Here is a tiny trained network, its code and every weight. The questions are about switching its units off for an input and a class, where a switched-off unit gives its printed mean instead of its output.

import numpy as np


def w(rows, s, z=0):
    codes = np.array(rows[::2]) - 128.0
    scale = np.full(codes.shape[1], s)
    scale[-1] = z or s
    return codes * scale


def f(y):
    return np.maximum(y, 0)


def log_softmax(a):
    a = a - a.max(-1, keepdims=True)
    return a - np.log(np.exp(a).sum(-1, keepdims=True))


def net(x, mask):
    res = np.array(x, float).reshape(1, 8) / 4 @ E
    y = f(res @ A[0][:, :-1].T + A[0][:, -1])
    res = res + np.where(mask, y, B[0][:, -1]) @ B[0][:, :-1]
    return log_softmax(res[-1] @ U[:, :-1].T + U[:, -1])


A, B = {}, {}
E = w([
[216,120,159,49,171,145,101],'x0',
[112,28,110,204,111,85,138],'x1',
[140,91,98,217,118,129,234],'x2',
[111,90,91,68,146,6,168],'x3',
[85,44,178,75,124,247,163],'x4',
[97,168,117,122,128,137,243],'x5',
[126,166,52,140,255,187,173],'x6',
[141,168,39,96,63,174,71],'x7',
],0.0084)
A[0] = w([
[112,88,55,52,127,134,43,136],'neuron 1',
[123,117,36,169,207,174,185,201],'neuron 2',
[175,178,6,49,66,105,183,190],'neuron 3',
[67,118,108,188,133,156,219,152],'neuron 4',
[117,59,103,221,95,62,214,253],'neuron 5',
[153,114,114,170,222,172,79,137],'neuron 6',
[230,158,73,139,187,177,117,167],'neuron 7',
[152,130,85,50,84,76,107,164],'neuron 8',
[174,172,201,111,219,151,149,138],'neuron 9',
[159,192,131,155,124,39,158,197],'neuron 10',
[135,128,198,72,139,86,104,204],'neuron 11',
[174,64,200,172,29,217,102,196],'neuron 12',
[106,64,183,158,196,242,189,141],'neuron 13',
[64,125,120,180,164,208,156,110],'neuron 14',
[58,123,84,68,91,136,67,112],'neuron 15',
[51,129,1,231,132,174,153,205],'neuron 16',
[179,174,177,124,167,186,111,160],'neuron 17',
[177,177,174,5,48,185,174,188],'neuron 18',
[67,216,2,100,148,9,91,252],'neuron 19',
[117,80,196,134,115,117,187,193],'neuron 20',
],0.0085,0.004)
B[0] = w([
[187,57,100,79,235,203,113,197],'neuron 1',
[66,154,99,178,157,142,193,216],'neuron 2',
[159,136,33,101,149,121,114,211],'neuron 3',
[65,90,99,196,155,113,63,205],'neuron 4',
[86,109,97,183,102,76,160,243],'neuron 5',
[145,144,173,140,161,180,211,179],'neuron 6',
[226,173,88,93,168,172,254,203],'neuron 7',
[192,79,68,122,138,110,83,196],'neuron 8',
[149,155,184,92,175,84,183,191],'neuron 9',
[138,166,140,138,66,94,130,203],'neuron 10',
[208,57,128,76,133,49,91,207],'neuron 11',
[20,131,172,48,9,181,85,255],'neuron 12',
[78,116,181,85,165,128,194,227],'neuron 13',
[105,127,138,145,186,184,32,188],'neuron 14',
[136,102,134,109,169,214,60,185],'neuron 15',
[109,166,118,209,150,165,124,220],'neuron 16',
[174,184,194,67,112,114,136,196],'neuron 17',
[134,133,136,67,136,101,92,238],'neuron 18',
[229,113,80,208,130,72,148,251],'neuron 19',
[44,106,133,97,69,81,87,201],'neuron 20',
],0.0075,0.011)
U = w([
[151,179,196,101,127,24,121,130],'0',
[95,23,135,120,32,103,149,250],'1',
[47,94,147,165,209,143,156,20],'2',
[168,185,194,105,171,172,185,134],'3',
[158,145,110,203,114,81,146,74],'4',
[192,2,96,108,164,146,105,76],'5',
[172,152,5,177,48,145,151,187],'6',
[69,180,144,106,58,181,81,82],'7',
],0.0095,0.0013)

Each question gives the input, the list of numbers given to net, and the class t.
The units are the neurons (one row each of A and B). Each row of codes is followed by its name. A weight is (code - 128) times the scale printed after its matrix; where a second scale follows, it is the last column's (A, B and U).
mask holds one flag per neuron, in row order. A switched-off neuron (its flag False) gives its mean, the last column of its row in B, instead of its output. The means were averaged over made-up inputs and are rounded, as every weight is.
A unit's drop is (log p(t) with every unit on - log p(t) with that unit switched off) / (log p(t) with every unit on - log p(t) with every unit switched off).
The circuit of an input: a set's keep is (log p(t) with only the set's units on - log p(t) with every unit switched off) / (log p(t) with every unit on - log p(t) with every unit switched off). Starting from the 12 units with the biggest drops (on a tie, the unit counted first), units are removed one at a time, each time the one whose removal leaves the highest keep (on an exact tie, the one counted first), for as long as the keep stays at least 0.8.
units of the circuit, in order: the units of the circuit, biggest drop first
top k neurons: the k neurons with the biggest drops, biggest first
drop when u is switched off: that unit's drop, to one decimal
input [0,-2,-5,-6,7,-3,-2,-6], class 7: units of the circuit, in order : (neuron 12)
input [-3,5,6,-6,3,0,-6,5], class 7: units of the circuit, in order : (neuron 12; neuron 16)
input [4,3,7,2,-7,1,-4,-1], class 6: units of the circuit, in order : (neuron 13; neuron 9)
input [-3,2,4,-4,2,-1,-1,4], class 7: top 2 neurons : (neuron 12; neuron 19)
input [0,-2,5,7,-1,-5,-5,7], class 5: top 2 neurons : (neuron 1; neuron 8)
input [3,7,6,8,2,-5,3,1], class 2: units of the circuit, in order : (neuron 2; neuron 11)
input [-2,5,-5,-6,0,-6,4,-5], class 3: units of the circuit, in order : (neuron 6; neuron 4; neuron 5)
input [-4,-7,1,-3,-1,5,-3,-3], class 0: top 2 neurons : (neuron 12; neuron 15)
input [-3,6,7,8,2,6,2,0], class 2: top 2 neurons : (neuron 4; neuron 2)
input [0,8,5,6,-5,-8,-4,-1], class 4: top 3 neurons : (neuron 12; neuron 19; neuron 13)
input [-4,-5,-1,5,-4,-6,2,-8], class 4: top 2 neurons : (neuron 19; neuron 12)
input [2,8,6,7,3,-4,3,-8], class 2: top 2 neurons : (neuron 12; neuron 2)
input [7,8,-8,-3,-3,-7,7,-5], class 3: drop when neuron 6 is switched off : 0.1
input [-3,-3,2,7,-5,3,-2,-6], class 4: drop when neuron 12 is switched off : 0.2
input [0,-7,6,-6,7,4,-6,-4], class 7: drop when neuron 19 is switched off : 0.0
input [-1,4,1,4,-2,6,-5,3], class 6: drop when neuron 3 is switched off : 0.1
input [6,-8,7,4,-7,6,-7,3], class 6: units of the circuit, in order : (neuron 3)
